Rows near named flat spaces through zero
jh-rr: -3, -61, 22, 7, -14, 30, -47, -64, -17, 32, 17, -57, 6, -23, 27, -12, 49, -14, -22, 11
tt-gg: 35, -11, 32, 33, 0, 52, 40, 0, 11, 14, -20, -39, -27, 6, 34, -27, 33, -42, 13, -36
hh-jl: -14, -15, 15, 36, 21, -28, -28, -24, -4, -29, -5, -28, -13, -2, -8, -53, 5, -10, 12, -24
hh-jl: -10, 11, 42, -6, -24, 3, -30, 3, -11, -17, 8, 64, 14, 23, 19, 0, 15, -52, -21, 3
fb-jr: 58, 28, 12, -18, 36, 47, 17, 19, -37, 2, 13, 37, -3, -22, 20, 34, 22, 7, 16, 19
jh-rr: 15, 8, 55, 36, 52, 20, -14, -3, -14, -31, 5, -1, -18, -8, 20, -32, 28, -14, 15, -37
fb-jr: 23, 7, 2, 10, 27, 3, -22, -33, -11, -16, 11, 0, -11, 9, -12, 18, -26, 30, 7, -15
zc-rp: 31, 3, -33, 10, -6, -10, 55, -1, -10, 30, -22, -5, -3, 1, -25, 32, -5, 35, 20, 40
jh-rr: 10, 20, 28, 36, 11, -15, 3, 8, -16, -7, -5, 28, -26, 15, -1, 5, -1, 23, 32, 9
hh-jl: -22, 39, 65, -5, 41, 4, -33, 37, -19, -31, 30, 95, 39, 0, 15, 36, 24, 1, -28, 6
fb-jr: -35, -2, -27, -14, -22, -33, 9, 25, 16, -1, -9, -10, -12, -6, -11, -28, -15, 3, 13, 7
tt-gg: 1, 9, -31, -22, -37, -5, 7, -3, 28, 20, -13, -15, -8, 14, 5, 6, -27, -14, -10, -5
zc-rp: 32, 36, -10, -41, -2, 27, 19, 2, 0, 17, 7, 45, -1, 10, 4, 68, -30, 22, -8, 14
zc-rp: -3, -31, -18, -13, 11, 27, -5, -10, 6, -18, 14, -28, 29, -6, -13, -8, -3, -11, -24, -29
zc-rp: -13, -1, -12, -45, -14, 0, -7, 15, -25, -5, 21, 47, 6, -14, -10, 20, -6, 17, 6, 39
fb-jr: -12, 8, 5, 4, -7, 24, 28, 82, 11, -17, 9, 25, 13, 11, 4, 2, 3, -3, 8, -14
tt-gg: -63, -74, -2, -21, -84, 14, -20, -10, -1, -28, 32, 26, -4, 48, -36, -2, -44, 10, 4, -6
fb-jr: -6, -54, -1, 44, -25, 36, 32, 46, -5, -12, 10, -26, 4, 19, -18, -15, 11, 16, 28, -13
hh-jl: 34, -10, 4, 16, -10, 10, 0, 21, -46, -42, 3, 42, 5, 12, -10, -30, 17, -45, 26, 10
jh-rr: -7, -5, -10, -25, 7, 28, -46, 27, 7, -32, 33, 2, 39, -3, 9, -4, -5, -26, -34, -35
tt-gg: 35, 11, 4, 8, -4, 4, -3, -10, -11, 21, -14, -13, -17, -11, 28, -14, 26, -30, 9, 13
hh-jl: 2, -3, 58, 2, 24, 48, -50, -33, 17, 9, 16, -14, 46, -5, 53, 8, 50, -63, -74, -41
hh-jl: -21, -15, -30, 4, -11, -27, 13, -3, 15, 14, -11, -36, -1, -5, -19, -9, -11, 23, 4, 9
tt-gg: -45, -58, 10, 11, -13, -6, 11, -6, -23, -52, 14, 23, -1, 18, -51, -31, -15, 16, 25, -6
fb-jr: 14, 33, 22, 3, 21, -4, 19, -22, 8, 3, -15, 30, 1, 16, 0, 29, -10, -2, -14, -7
hh-jl: -15, -33, 52, 12, -10, 32, -52, -38, 0, 10, 19, -13, 26, 4, 35, -3, 43, -42, -45, -15
zc-rp: 14, -10, 40, 18, 24, 0, -35, -52, -29, -7, 1, 6, 17, -11, 14, -16, 43, -40, -21, 5
fb-jr: -22, 9, 12, 6, -8, -20, -30, 24, -8, 5, 15, 33, 23, 3, 3, 24, 10, 18, -11, 28
zc-rp: 32, 23, -25, -11, -10, -3, 7, 24, -16, 26, -3, -3, -37, -19, 15, 6, -1, 23, 40, 36
fb-jr: -15, 30, 24, 32, 23, -23, -2, 9, 25, -5, -9, 5, -2, 19, -1, 10, -14, 20, -5, -24
jh-rr: -18, -65, 40, 39, -11, -7, -19, -104, -19, 48, -5, -59, -28, -12, 4, -7, 39, 30, 6, 31
tt-gg: -18, -10, 4, -20, 21, 21, -1, -7, 11, 4, 18, -9, 19, -13, -3, 25, -2, 27, -23, -11
jh-rr: 22, -1, -22, 34, 6, -4, 15, -5, 29, 4, -27, -65, -2, 7, 2, -33, -2, -28, -3, -39
fb-jr: 18, -4, 20, 51, 14, 7, 80, 24, -6, 34, -32, -25, -26, -12, 4, -7, 43, 23, 42, 22
hh-jl: 7, -38, 12, 3, -13, 28, -19, -62, -7, 44, 14, -28, 15, 1, 7, 47, 16, 25, -28, 20
jh-rr: 17, 34, 71, 32, 38, -6, 28, -17, -20, 39, -26, 11, -50, -30, 43, -6, 60, 6, 32, 32
zc-rp: -20, -2, 14, 2, -4, 4, -10, 11, 12, -10, 5, -1, -8, 6, 8, -14, -4, -6, 0, -20
jh-rr: 15, 27, 26, 4, 6, 4, -51, 10, -18, -2, 21, 42, 18, 5, 24, 30, 14, -6, -17, 14
tt-gg: 15, 37, -2, 1, 18, -27, 9, 7, -5, 11, -18, 11, -10, -16, 9, -2, 10, -2, 10, 21
tt-gg: -39, 10, -16, -12, 15, -50, -14, 14, -10, -31, 12, 42, 18, 0, -42, 11, -31, 44, 3, 19
zc-rp: -25, -23, -2, 7, -13, -17, 43, 15, -13, 18, -11, -5, -19, -18, -15, -13, 19, 30, 34, 40
zc-rp: 65, -12, -41, -26, 10, 42, -13, -21, -33, -3, 19, -13, 17, -15, -4, 23, -3, -3, -4, 8
hh-jl: -56, -16, 5, 11, 25, -20, -12, 8, 21, 12, 12, -40, 8, -24, -7, 0, 5, 58, -7, -3
tt-gg: 2, -34, 17, 2, 23, 36, 10, -21, -10, 2, 10, -17, 33, -16, -1, 7, 34, -5, -25, -5
jh-rr: 29, -18, 61, 28, 38, 36, -23, -42, -41, -17, 12, 4, -16, -13, 22, -21, 45, -20, 12, -10
fb-jr: -7, -36, 0, 5, -14, 16, -75, -18, -15, -21, 40, -6, 29, 13, -3, 8, -5, 2, -23, -11
fb-jr: -39, -4, 8, 7, -8, -21, -61, 8, 22, 3, 11, -26, 21, -7, 24, -24, 16, -21, -32, -13
tt-gg: 25, 7, -26, 2, -57, -10, 6, -4, 14, 15, -28, -20, -45, 23, 16, -33, -19, -43, 26, -3
jh-rr: -15, 1, 9, 18, -3, -23, 3, -15, 7, 20, -10, -10, -14, 3, -2, 6, 0, 24, 6, 13
zc-rp: -11, 10, -12, 17, -16, -7, 10, 39, 29, 1, -7, -24, -28, 15, 4, -16, -24, 14, 24, -24
hh-jl: -38, -11, -22, -29, -59, 10, 27, 58, 27, 17, 2, -18, -59, -2, 13, -27, -25, 19, 47, 0
jh-rr: 12, -17, -13, -10, -4, -14, 23, -63, -22, -19, -9, 34, 5, 25, -51, 23, -35, 12, 1, 14
tt-gg: 4, -11, 0, 0, -5, 30, -27, 0, 12, 6, 20, -17, 21, 9, 12, 23, -3, 2, -26, -19
hh-jl: 42, -42, -45, 5, -4, 33, 33, -3, -28, 26, 7, -35, 29, -15, -24, 32, 17, 33, 5, 36
zc-rp: 3, -11, 19, 22, 10, 13, -49, -24, 9, -40, 13, -5, 30, 28, 1, -16, -8, -43, -36, -55
-32, -36, 18, 10, -45, -7, -34, -6, 6, 0, -1, 2, 57, 14, 13, -27, 44, -82, -55, 2
hh-jl
-22, 12, -22, -24, -21, 4, 17, 31, 59, 17, -20, -47, -1, -7, 28, -35, -3, -50, -24, -39
hh-jl
41, 4, 19, 21, 26, 6, 26, -21, -38, 44, -13, -10, -18, -36, 18, 15, 54, 22, 26, 54
fb-jr
18, -23, 4, -8, -48, 35, 4, 8, -25, 1, 11, 16, -45, 13, 10, -8, -4, -5, 44, 14
hh-jl
-1, 0, 36, 35, -12, 19, -16, 32, -3, -10, 15, 33, 22, 32, 10, 21, 13, -6, -10, -8
tt-gg
18, -4, -27, -32, 8, 32, -5, -16, 16, -40, 8, -21, -15, 10, -8, -24, -47, -25, -1, -63
fb-jr
3, 28, 4, -13, 79, 16, -1, 1, 16, 2, 12, -38, -11, -43, 12, 11, -4, 52, 0, -31
tt-gg
1, -4, 21, 14, -81, -15, -9, 10, -21, 5, -11, 46, -49, 36, 17, -26, 2, -40, 42, 33
tt-gg
-3, -34, 35, 2, 19, 49, -18, 8, -22, -20, 26, -18, -13, -28, 24, -40, 40, -16, 16, -21
jh-rr
-8, -1, 29, -16, -9, 9, -52, 8, -53, -35, 49, 99, 11, 19, -14, 47, -15, 35, 9, 34
jh-rr
-22, -4, 10, -8, -39, -33, 26, 0, -20, 1, -17, 54, -13, 10, -15, -11, 6, -16, 20, 46
tt-gg
12, 8, -30, -25, -41, 9, 35, 34, 2, 7, -8, 15, -31, 9, 0, -2, -23, -4, 32, 12
hh-jl
-14, -16, -33, -6, -32, -39, 13, -8, -6, -18, -15, 11, -2, 15, -36, -25, -24, -12, 13, 15
tt-gg
8, -16, -17, 7, -33, -21, 3, -19, -14, -1, -13, 11, 9, 18, -18, -6, -3, -22, 1, 23
hh-jl
24, 30, 23, 1, 18, 0, 22, -31, 0, 29, -18, 20, 0, 1, 13, 37, 12, 0, -15, 17
zc-rp
-19, -15, -47, 10, -6, -26, -7, 24, 22, -16, -3, -44, 21, 1, -24, -30, -19, 0, -6, -20
zc-rp
-3, 15, -13, -1, -20, -20, -18, 0, 16, 33, -5, -8, 15, 3, 13, 24, 1, 2, -22, 20
jh-rr
-25, -39, -21, -34, -31, -3, 19, -33, -2, 3, -3, -5, 0, -3, -24, -10, -11, -6, -4, 14
tt-gg
1, -14, -7, 12, 28, -4, -2, -56, 7, 29, 2, -59, -32, -14, -11, 23, -21, 78, 15, -1
hh-jl
-49, -26, 17, 28, 17, -17, -28, 32, 6, -27, 10, -22, 42, -16, 0, -50, 40, -26, -22, -18
hh-jl
-3, 55, 74, -4, 1, 7, -22, 1, 5, 16, 0, 55, -49, 9, 57, 15, 9, -12, 9, -2
zc-rp
5, 3, 8, -4, -4, 34, 19, 14, 18, -35, 6, 32, 17, 42, -14, 18, -34, -19, -18, -48
fb-jr
19, 3, -7, 31, 7, 4, -22, 6, 16, -10, -3, -38, 10, 11, 10, -20, 0, -24, -10, -36
jh-rr
13, 34, 11, 0, 3, 26, 11, 23, 35, 34, -4, -3, 22, 9, 32, 45, 7, -7, -37, -15
tt-gg

Rows near named flat spaces through zero (a row that begins with a name and a colon came from that space)
srth: 42, -28, 16, 12, -16, -40, 59, 17, 54, 27, 43, 18, 11, 68, 3, 1, -28, 48, -24, -14
bzmg: -15, 4, -5, -20, 10, 22, -4, 7, -7, 1, -9, 22, -7, 30, -18, -7, -11, 2, -12, 8
srth: -41, -2, -12, -28, -10, -15, 45, -2, -16, -5, -24, -36, -16, -32, 12, 31, -14, -33, -13, -18
bzmg: -2, 18, -18, 22, -2, -2, 2, 22, 4, -19, -11, -5, -14, 30, 22, 13, -30, 18, -4, 17
bczp: -2, 1, -9, -29, -23, -8, 36, -6, 26, 13, 25, -10, -15, -7, -13, 25, 29, 21, 20, -6
srth: -1, -4, -6, 0, 3, 1, -13, 6, -17, -5, -13, 3, 1, 5, 4, -10, -9, -3, -5, 3
bzmg: 31, 14, -19, 42, 18, 18, -73, 7, -29, -12, -33, 6, 0, 32, -20, -40, -52, 7, 7, 35
bzmg: -34, -9, -32, 6, 20, 42, -12, 27, 28, -4, -12, -2, 5, -49, -49, 65, 26, -66, -35, 32
srth: 16, 23, -24, 18, 9, 22, -32, 31, 4, -12, -6, 20, -21, 8, 3, -8, 1, 34, 4, 33
bczp: -46, 31, -10, 13, 2, 17, 6, -16, -5, -26, -28, -50, -9, -37, -3, 50, -10, -55, 6, 10
bczp: 27, 6, 21, 11, 13, 27, -10, -2, -7, 7, -16, 10, -2, 22, -32, -38, -18, 14, -13, 13
qgmt: -40, -18, -20, -49, -17, -5, 16, 0, -40, -7, -27, -22, -9, -35, 7, 14, 22, -28, -2, -13
rtqf: -7, -38, 32, -36, 16, 18, -11, 7, -9, 14, 21, 70, 32, 31, 3, -36, 44, 4, -30, -16
bczp: 33, 6, 11, 12, 14, 16, -41, 7, -20, 0, -7, 41, 3, 67, -5, -61, -30, 42, -2, 15
bzmg: 14, 4, 18, 19, -1, 1, 10, -27, 32, 13, 18, -21, 12, -13, -33, 16, 3, -18, 10, -1
bczp: 19, 4, -12, 22, -3, 34, -36, 4, -11, -10, -27, -16, 0, -2, -41, -4, 8, -4, 6, 38
bzmg: 11, -26, 12, -7, -18, -2, 12, 13, -35, -8, -29, -1, 9, 54, 10, -31, -14, 20, -23, 3
rtqf: 10, -18, 22, 4, -11, -20, -2, -19, 14, 6, 36, 6, 28, -2, 17, 0, 38, 3, 18, -18
rtqf: 14, 8, -15, 22, -26, -34, 7, 11, 8, -18, 15, -28, -10, -39, 58, 20, 33, 29, 32, -1
bzmg: 15, 13, -43, 13, 4, 18, -34, 29, -7, -8, -25, 5, -22, 29, -26, -5, -35, 21, 0, 39
rtqf: -30, -17, 13, -56, 19, -3, -29, -18, -82, 4, -32, 31, 6, 2, 21, -67, -17, -19, -8, -35
bzmg: 27, -12, 35, -12, -2, -40, 72, -20, 37, 43, 31, -8, -4, -10, -12, -11, -28, 12, -15, -43
srth: -21, -35, 28, -40, -21, -29, 75, -11, -17, 12, -10, -28, 7, -23, 17, 4, 8, -22, -29, -43
qgmt: 33, 4, -8, 67, -14, -21, -29, -10, 22, -14, 11, -36, 21, 6, 3, 22, -12, -3, 29, 20
srth: 10, -63, -7, -69, -7, -15, -33, 3, -67, 25, -10, 38, 15, -20, -4, -67, 41, 6, -3, -26
bczp: -28, 50, 23, -30, -6, 28, 41, -24, 27, -4, 23, 4, -27, 24, 0, 17, 22, 30, 26, -5
qgmt: -5, 22, -7, -6, 2, 42, -16, -21, -16, -2, -36, -27, -15, 2, -65, -2, -18, -20, 11, 25
bczp: 2, -21, -11, 6, -21, -31, 43, -7, 41, 15, 20, -30, 11, 14, -24, 49, -20, -18, -4, -7
qgmt: -23, -17, -23, -9, 12, -32, -31, -1, -5, 4, 22, 18, 15, -38, 30, 15, 9, -33, 10, -22
qgmt: -44, 19, -26, -22, 24, 37, -47, -1, -11, -10, -5, 25, -6, -15, -17, 16, 17, -32, 10, 15
qgmt: 28, -25, 22, -19, -3, -59, 63, 10, 2, 32, 16, 9, -9, -5, 39, -36, -33, 34, -26, -49
bzmg: -4, -35, 14, -49, -7, 3, 23, -3, -15, 22, -1, 15, 7, -6, -21, -19, 28, -4, -19, -19
rtqf: 31, -6, -8, -24, -5, -2, 39, 13, 19, 32, 1, 1, -29, -1, -44, -13, -18, 33, -14, 0
srth: 1, 7, 3, -10, -20, -22, 53, -18, 15, 11, 2, -37, -15, 10, -12, 17, -30, 6, 8, -14
rtqf: -41, 15, -4, -38, -26, -17, 49, -21, -32, -14, -26, -59, -28, -54, 28, 23, 12, -17, 20, -25
rtqf: 6, 10, -8, 26, 17, 41, -52, 11, -3, -14, -14, 17, 8, 18, -26, -5, 3, -7, -3, 37
qgmt: -35, -29, -5, -4, -21, -27, 14, -13, 12, -9, 23, -30, 30, -60, 27, 62, 62, -53, 11, -20
srth: -25, -17, -28, -46, 0, -6, -14, 5, -38, 5, -16, 6, -10, -36, 1, -6, 13, -18, 1, -12
bczp: 45, -34, -20, 25, -35, 8, 28, -4, 46, 24, -10, -62, 11, 13, -114, 47, -13, -22, -8, 38
qgmt: -2, 27, 18, 50, 0, 62, -33, -21, 45, -22, 14, -13, 26, 16, -49, 46, 49, -24, 21, 48
qgmt: -10, 72, -16, -18, 21, 31, 35, 27, 13, -3, -17, 22, -72, 45, 0, -12, -64, 63, -9, 17
srth: -23, 0, 14, -29, 12, 5, 28, 9, 12, 8, 18, 22, -8, -46, 22, 8, 42, -4, -16, -21
rtqf: 3, -9, -25, 22, 2, -2, 45, 58, 49, 0, 2, 4, -12, 12, 0, 48, -20, 7, -52, 21
qgmt: 3, -12, -5, -3, -8, -47, 27, -24, 8, 21, 10, -36, 0, -41, -2, 15, -27, -26, 10, -31
bczp: 39, 3, 3, 5, 15, 1, -7, 1, -30, 17, -38, -10, -21, -14, -29, -56, -54, 10, -15, 1
srth: 25, 15, 14, 39, -27, 42, 1, 12, 10, -30, -14, -40, -3, -34, -4, 20, 77, 20, 13, 42
srth: 21, 3, -18, 1, -25, -19, 28, 1, 8, 6, -7, -30, -18, 30, -17, 6, -36, 27, 11, 7
bzmg: 7, 15, -37, 26, -5, 39, -22, 25, 10, -17, -30, -11, -13, 57, -50, 23, -32, 8, -6, 58
bzmg: -58, 30, -9, -6, 67, 33, -72, 6, -25, -14, -7, 62, 1, -32, 28, -11, -11, -50, -14, -4
rtqf: -2, -3, -2, 15, -3, 30, 6, 3, 28, -1, -4, -15, 9, 3, -47, 37, 14, -24, -13, 27
rtqf: -24, 71, -13, -3, 29, 45, -17, -2, -22, -18, -42, 2, -49, 26, -14, -18, -65, 11, 6, 23
bczp: -26, -32, 2, -33, 5, 6, 1, 12, -28, 2, -13, 5, 9, -75, 13, 1, 58, -37, -24, -16
bczp: 25, -21, 10, 12, -1, 9, -32, 19, 14, -1, 32, 42, 25, 3, 17, -13, 65, 28, 3, 10
rtqf: 5, 2, 2, 16, 4, 18, -9, 16, 22, -7, 13, 19, 7, 14, 0, 11, 22, 10, -7, 17
qgmt: -27, 35, -4, -44, 8, 42, 7, -8, -7, 1, -12, 25, -30, 62, -36, -12, -26, 23, 5, 11
-13, -1, 10, 1, 5, 16, -9, 0, -3, -8, 0, 13, 12, 16, 3, 2, 12, -8, -7, 4
bczp
36, 20, 32, 38, 19, -41, 9, 0, 36, 10, 49, 38, 4, 34, 60, -31, -38, 51, 5, -27
bczp
-14, -14, 23, 8, 8, -8, -47, 6, -20, -24, 30, 52, 38, 12, 82, -21, 59, 10, 10, -14
rtqf
0, 57, 37, 23, 26, 21, -20, -55, 2, 0, 1, -9, -5, 14, -19, -24, -43, -9, 32, -6
srth
38, -22, 7, 103, 21, -26, -57, 20, 24, -17, 16, 7, 54, 2, 38, 9, -19, -28, -19, 16
bczp
31, -54, -17, 4, -45, -42, 16, -18, -2, 17, -6, -75, 20, -70, -37, 28, 31, -36, 18, -6
rtqf
-10, -2, -5, -41, -11, 13, 3, -1, -54, -5, -40, -20, -23, -47, 2, -27, 27, 2, 5, -5
srth
-17, 32, -43, 18, 12, -9, -36, -7, 7, -9, 1, -15, -17, -19, -1, 30, -36, -20, 32, 11
qgmt
38, -3, 33, -3, 3, 6, 20, 20, -8, 9, -2, 30, -9, 24, 17, -57, 3, 58, -23, -5
srth
-14, -52, -7, -22, -16, -26, 3, 17, -36, -5, -12, -4, 22, -37, 35, 1, 39, -25, -20, -19
rtqf
-3, 3, -2, -3, 2, 7, -13, 3, -10, -5, -4, 5, -2, -12, 7, -6, 15, 2, 4, 3
bczp
-23, -6, 26, 3, -24, -1, 49, 1, 4, -22, -3, -18, 14, 45, 31, 26, 10, 2, -16, -4
bzmg
-4, -15, -5, 11, -10, -5, -12, -10, -4, -6, -4, -19, 19, 2, -9, 17, 4, -25, 6, 5
srth
-11, -27, -24, 18, -17, -19, -7, 0, 21, -6, 12, -22, 28, 7, -11, 53, 4, -38, 4, 9
srth
8, 4, 15, 17, 11, -36, 13, -8, 10, 8, 18, -3, 1, -37, 39, -6, -14, -4, 1, -30
bzmg
27, 42, 3, 39, -2, 5, 3, -11, 52, 0, 29, -11, -13, 17, -13, 19, -11, 32, 31, 18
rtqf
16, -58, 19, -61, -8, -44, 31, 11, -51, 30, -5, 25, 3, -30, 36, -66, 18, 21, -28, -53
bzmg
4, -3, 21, -55, -17, -17, 33, -29, -18, 22, 12, -2, -16, -22, 3, -34, 26, 28, 24, -37
rtqf
-19, -4, -14, -6, -7, -22, 14, -5, 2, -1, 1, -11, 2, 24, 6, 21, -32, -13, 1, -9
bczp
0, 16, -1, -4, 6, 6, 11, 13, -12, -5, -18, 2, -21, 2, 12, -15, -19, 17, -10, 2
srth
-48, 28, -9, 49, -21, 39, -33, 21, 5, -77, -3, -29, 16, -41, 72, 79, 111, -20, 26, 44
rtqf
26, -38, -15, 38, -31, -17, -31, 16, 7, -17, 15, -23, 33, -47, 23, 29, 80, -5, 18, 19
rtqf
10, -30, 6, -32, -1, -1, 23, 12, -15, 22, -13, 15, -1, 16, -23, -28, -13, 7, -32, -10
bzmg
